Below is a small trained network, with its code and all its weights. Each question gives an input and a class and asks what happens when units are switched off, that is, made to give their printed mean instead of their output.

import numpy as np


def w(rows, s, z=0):
    codes = np.array(rows[::2]) - 128.0
    scale = np.full(codes.shape[1], s)
    scale[-1] = z or s
    return codes * scale


def f(y):
    return np.maximum(y, 0)


def log_softmax(a):
    a = a - a.max(-1, keepdims=True)
    return a - np.log(np.exp(a).sum(-1, keepdims=True))


def net(x, mask):
    res = np.array(x, float).reshape(1, 5) / 4 @ E
    y = f(res @ A[0][:, :-1].T + A[0][:, -1])
    res = res + np.where(mask, y, B[0][:, -1]) @ B[0][:, :-1]
    return log_softmax(res[-1] @ U[:, :-1].T + U[:, -1])


A, B = {}, {}
E = w([
[126,127,128,129,128,128,127,128,128],'x0',
[125,127,128,129,128,128,128,129,128],'x1',
[136,126,245,140,128,129,158,129,131],'x2',
[127,128,130,130,127,2,128,128,128],'x3',
[129,129,126,129,129,126,130,251,127],'x4',
],0.012)
A[0] = w([
[127,127,125,136,133,172,131,181,126,129],'n0',
[149,146,126,118,123,8,141,39,129,136],'n1',
[129,132,129,122,128,90,131,99,125,129],'n2',
[112,119,134,126,124,2,124,245,122,22],'n3',
[124,130,128,125,131,146,131,110,127,154],'n4',
[133,120,78,144,123,125,113,127,138,221],'n5',
[132,129,122,140,132,226,133,246,136,128],'n6',
[128,122,202,124,121,127,143,204,139,49],'n7',
[126,132,35,135,130,15,126,124,129,123],'n8',
[127,127,92,122,123,127,120,89,130,182],'n9',
[122,124,66,126,123,127,122,66,131,203],'n10',
[131,129,204,135,140,57,135,128,127,41],'n11',
[119,129,217,134,134,132,133,64,128,121],'n12',
[127,121,127,127,129,228,127,34,124,221],'n13',
[127,120,243,128,121,126,151,234,133,36],'n14',
[118,127,229,140,135,132,144,52,130,121],'n15',
[124,138,24,118,137,126,117,236,120,131],'n16',
[134,128,233,142,126,30,140,128,119,28],'n17',
[117,132,135,115,121,195,111,65,119,202],'n18',
[131,122,14,123,127,237,104,125,121,252],'n19',
[116,127,47,130,133,124,120,40,143,220],'n20',
[124,143,231,118,128,220,150,132,131,135],'n21',
[123,128,131,114,126,127,129,92,124,192],'n22',
[121,129,168,124,126,164,141,129,125,131],'n23',
],0.0088,0.0024)
B[0] = w([
[144,142,155,83,131,133,139,129,109,179],'n0',
[113,85,166,55,131,102,61,69,97,237],'n1',
[123,115,141,105,129,121,107,110,118,163],'n2',
[93,174,26,211,118,96,131,162,181,243],'n3',
[126,125,119,144,129,131,133,134,132,149],'n4',
[90,142,90,92,128,98,134,148,125,177],'n5',
[162,162,190,28,133,138,154,135,83,242],'n6',
[146,160,106,134,142,153,164,69,89,196],'n7',
[186,107,57,119,130,59,72,130,101,238],'n8',
[118,128,107,126,137,129,137,96,104,173],'n9',
[110,129,94,125,146,128,145,78,90,199],'n10',
[62,127,169,144,126,158,119,93,160,189],'n11',
[149,85,177,152,116,140,100,171,171,195],'n12',
[117,116,72,221,125,148,164,165,150,235],'n13',
[162,172,99,139,149,170,186,38,76,232],'n14',
[151,78,184,155,114,142,93,181,178,207],'n15',
[114,160,161,107,101,90,109,253,172,231],'n16',
[37,125,184,148,126,168,113,75,176,215],'n17',
[122,120,92,192,125,141,150,152,142,202],'n18',
[17,161,186,113,121,164,183,126,158,254],'n19',
[106,130,83,125,147,129,146,55,71,224],'n20',
[244,101,114,155,134,134,136,138,92,230],'n21',
[122,81,124,140,137,139,114,102,137,163],'n22',
[173,118,122,138,130,130,131,131,114,168],'n23',
],0.023,0.0091)
U = w([
[25,193,70,206,162,178,205,49,149,242],'0',
[78,166,236,3,90,140,145,199,146,212],'1',
[224,31,122,221,97,153,123,234,179,191],'2',
[242,156,144,65,180,154,167,78,35,48],'3',
[156,81,76,17,178,68,80,52,16,140],'4',
[159,142,41,161,82,52,75,230,196,11],'5',
[81,58,250,83,98,138,55,104,184,2],'6',
],0.0043,0.00071)

Each question gives the input, the list of numbers given to net, and the class t.
The units are the neurons (one row each of A and B). Each row of codes is followed by its name. A weight is (code - 128) times the scale printed after its matrix; where a second scale follows, it is the last column's (A, B and U).
mask holds one flag per neuron, in row order. A switched-off neuron (its flag False) gives its mean, the last column of its row in B, instead of its output. The means were averaged over made-up inputs and are rounded, as every weight is.
A unit's drop is (log p(t) with every unit on - log p(t) with that unit switched off) / (log p(t) with every unit on - log p(t) with every unit switched off).
The circuit of an input: a set's keep is (log p(t) with only the set's units on - log p(t) with every unit switched off) / (log p(t) with every unit on - log p(t) with every unit switched off). Starting from the 12 units with the biggest drops (on a tie, the unit counted first), units are removed one at a time, each time the one whose removal leaves the highest keep (on an exact tie, the one counted first), for as long as the keep stays at least 0.8.
units of the circuit, in order: the units of the circuit, biggest drop first
most important unit: the unit with the biggest drop
k most important neurons: the k neurons with the biggest drops, biggest first
drop when u is switched off: that unit's drop, to one decimal
input [-3,0,-8,7,1], class 5: units of the circuit, in order	[n16]
input [6,-1,1,-3,-8], class 2: units of the circuit, in order	[n15 n12]
input [4,3,-3,0,2], class 1: 2 most important neurons	[n13 n3]
input [1,2,1,0,6], class 3: 2 most important neurons	[n14 n19]
input [-6,3,-5,7,0], class 4: 3 most important neurons	[n1 n13 n20]
input [1,8,8,-7,2], class 3: 2 most important neurons	[n14 n6]
input [7,-4,1,0,5], class 3: 2 most important neurons	[n19 n14]
input [-6,8,5,0,4], class 3: 3 most important neurons	[n19 n13 n21]
input [3,7,8,2,-7], class 6: 2 most important neurons	[n17 n1]
input [7,-4,1,-8,3], class 3: 2 most important neurons	[n21 n6]
input [5,-3,-4,8,1], class 5: drop when n16 is switched off	0.3
input [-4,0,0,-5,4], class 1: drop when n8 is switched off	0.1
input [-2,3,0,5,1], class 5: drop when n8 is switched off	0.2
input [5,-5,1,-2,-6], class 2: most important unit	n15
